Below is a small trained network, with its code and all its weights. Each question gives an input and a target symbol and asks what happens when units are switched off, that is, made to give their printed mean instead of their output.

import numpy as np


def w(rows, s, z=0):
    codes = np.array(rows[::2]) - 128.0
    scale = np.full(codes.shape[1], s)
    scale[-1] = z or s
    return codes * scale


def f(y):
    return np.maximum(y, 0)


def softmax(a):
    e = np.exp(a - a.max(-1, keepdims=True))
    return e / e.sum(-1, keepdims=True)


def log_softmax(a):
    a = a - a.max(-1, keepdims=True)
    return a - np.log(np.exp(a).sum(-1, keepdims=True))


def net(x, mask):
    ids = ['ΛΦΨγδεζθμ'.index(c) for c in x.split()]
    T = len(ids)
    res = E[ids] + P[:T]
    r = res
    for j in range(2):
        rows = slice(4 * j, 4 * j + 4)
        q, k, v = (r @ M[0][rows].T for M in (Q, K, V))
        z = softmax(np.where(np.tri(T) > 0, q @ k.T / 4**0.5, -1e9)) @ v
        o = O[0][rows]
        res = res + np.where(mask[j], z, o[:, -1]) @ o[:, :-1]
    y = f(res @ A[0][:, :-1].T + A[0][:, -1])
    res = res + np.where(mask[2:14], y, B[0][:, -1]) @ B[0][:, :-1]
    return log_softmax(res[-1] @ U[:, :-1].T + U[:, -1])


Q, K, V, O, A, B = {}, {}, {}, {}, {}, {}
E = w([
[8,206,199],'Λ',
[133,153,86],'Φ',
[173,130,115],'Ψ',
[183,150,123],'γ',
[167,172,110],'δ',
[100,135,71],'ε',
[153,115,88],'ζ',
[111,174,103],'θ',
[112,116,69],'μ',
],0.017)
P = w([
[209,236,16],'0',
[98,64,12],'1',
[116,59,17],'2',
[125,55,12],'3',
[132,59,9],'4',
[133,60,12],'5',
[133,44,13],'6',
[136,50,5],'7',
[137,49,7],'8',
[141,57,6],'9',
[139,52,4],'10',
[139,54,2],'11',
[147,57,2],'12',
],0.0055)
Q[0] = w([
[18,104,103],'h0',
[20,107,125],'h0',
[178,135,138],'h0',
[88,131,224],'h0',
[102,199,54],'h1',
[107,85,138],'h1',
[234,181,192],'h1',
[56,209,4],'h1',
],0.029)
K[0] = w([
[80,122,242],'h0',
[77,101,234],'h0',
[149,133,78],'h0',
[86,5,143],'h0',
[167,198,94],'h1',
[121,92,104],'h1',
[104,162,251],'h1',
[193,215,32],'h1',
],0.029)
V[0] = w([
[71,51,100],'h0',
[86,13,95],'h0',
[138,140,118],'h0',
[150,50,81],'h0',
[117,87,64],'h1',
[221,220,181],'h1',
[207,68,160],'h1',
[58,245,173],'h1',
],0.011)
O[0] = w([
[223,175,144,51],'h0',
[222,205,111,2],'h0',
[106,127,122,158],'h0',
[118,197,63,72],'h0',
[164,194,122,184],'h1',
[3,81,105,227],'h1',
[91,129,56,63],'h1',
[121,45,212,132],'h1',
],0.016,0.0065)
A[0] = w([
[137,57,127,14],'n0',
[92,189,191,31],'n1',
[135,123,122,25],'n2',
[80,171,172,76],'n3',
[183,116,145,138],'n4',
[71,174,117,42],'n5',
[65,191,153,109],'n6',
[93,134,170,1],'n7',
[215,132,89,58],'n8',
[178,88,175,58],'n9',
[120,121,141,234],'n10',
[216,7,35,79],'n11',
],0.012,0.0066)
B[0] = w([
[225,171,138,254],'n0',
[150,47,5,145],'n1',
[173,119,100,128],'n2',
[177,107,148,172],'n3',
[188,132,173,148],'n4',
[165,68,41,211],'n5',
[168,115,183,200],'n6',
[201,164,130,197],'n7',
[5,157,93,147],'n8',
[35,122,62,176],'n9',
[81,167,156,236],'n10',
[184,213,122,188],'n11',
],0.017,0.01)
U = w([
[254,61,103,3],'Λ',
[165,67,88,63],'Φ',
[102,149,102,170],'Ψ',
[171,120,182,182],'γ',
[83,79,93,117],'δ',
[150,142,116,195],'ε',
[237,135,37,123],'ζ',
[32,93,171,220],'θ',
[224,147,96,78],'μ',
],0.0082,0.0049)

Each question gives the input, a string of symbols that net reads in full, and the target symbol t.
The units are the heads (4 rows each of Q, K, V and O) and the neurons (one row each of A and B). Each row of codes is followed by its name. A weight is (code - 128) times the scale printed after its matrix; where a second scale follows, it is the last column's (O, A, B and U).
mask holds one flag per unit, heads first, then neurons. A switched-off unit (its flag False) gives its mean, the last column of its rows in O or B, instead of its output. The means were averaged over made-up inputs and are rounded, as every weight is.
A unit's drop is (log p(t) with every unit on - log p(t) with that unit switched off) / (log p(t) with every unit on - log p(t) with every unit switched off).
The circuit of an input: a set's keep is (log p(t) with only the set's units on - log p(t) with every unit switched off) / (log p(t) with every unit on - log p(t) with every unit switched off). Starting from the 12 units with the biggest drops (on a tie, the unit counted first), units are removed one at a time, each time the one whose removal leaves the highest keep (on an exact tie, the one counted first), for as long as the keep stays at least 0.8.
units of the circuit, in order: the units of the circuit, biggest drop first
top k neurons: the k neurons with the biggest drops, biggest first
which heads matter: for each layer, one digit per head in row order, 1 if its drop is at least 0.15 and else 0, layers parted by /
input θ Ψ Φ Φ ζ ζ Ψ γ Ψ ε Φ ζ, target γ: units of the circuit, in order -> [n5; h1]
input δ ζ ζ ζ θ Ψ μ μ, target Λ: which heads matter -> 11
input γ Φ θ θ δ ε θ, target Φ: top 2 neurons -> [n5; n6]
input μ ζ γ Λ γ θ Λ ζ Ψ ζ, target Ψ: units of the circuit, in order -> [n8; h0; h1; n0]
input θ Φ ζ ζ ζ, target γ: top 4 neurons -> [n0; n5; n10; n1]
input Φ θ ζ Ψ ζ δ μ ε, target θ: top 2 neurons -> [n0; n7]
input Ψ ζ μ μ Ψ γ θ ζ, target δ: top 4 neurons -> [n0; n7; n3; n4]
input Λ μ Ψ, target Ψ: which heads matter -> 10
input Ψ δ ζ ε ζ γ θ ζ θ θ, target δ: units of the circuit, in order -> [n0; n5; h1]
input Ψ ζ ε, target δ: which heads matter -> 01
input ζ ζ γ ζ ζ γ Ψ, target ζ: units of the circuit, in order -> [h1]
input Ψ ζ ζ ε θ ζ δ, target δ: top 2 neurons -> [n5; n0]
input ζ Φ Ψ θ θ μ ε θ μ γ ε, target ζ: top 2 neurons -> [n10; n5]
input ζ θ ζ γ Ψ ε θ, target ζ: units of the circuit, in order -> [h0]
input μ δ μ Ψ Λ μ ζ ζ δ ζ Φ Φ Ψ, target Ψ: top 4 neurons -> [n8; n0; n5; n7]
input δ Φ ε Ψ Ψ Φ, target Λ: top 2 neurons -> [n0; n5]
input Ψ δ θ δ ζ γ μ, target δ: units of the circuit, in order -> [n0; h1]
input ζ ζ μ Φ ε, target ζ: top 2 neurons -> [n5; n10]
input ζ Ψ Φ ε μ, target ζ: top 2 neurons -> [n5; n10]
input θ Λ γ γ γ, target γ: top 3 neurons -> [n0; n5; n7]
input μ ζ Ψ ε Λ θ ε Λ δ, target Ψ: top neuron -> [n8]
input Φ θ Ψ, target θ: which heads matter -> 10
input θ Φ μ Λ, target Λ: which heads matter -> 00
input μ ζ Φ, target Ψ: which heads matter -> 11
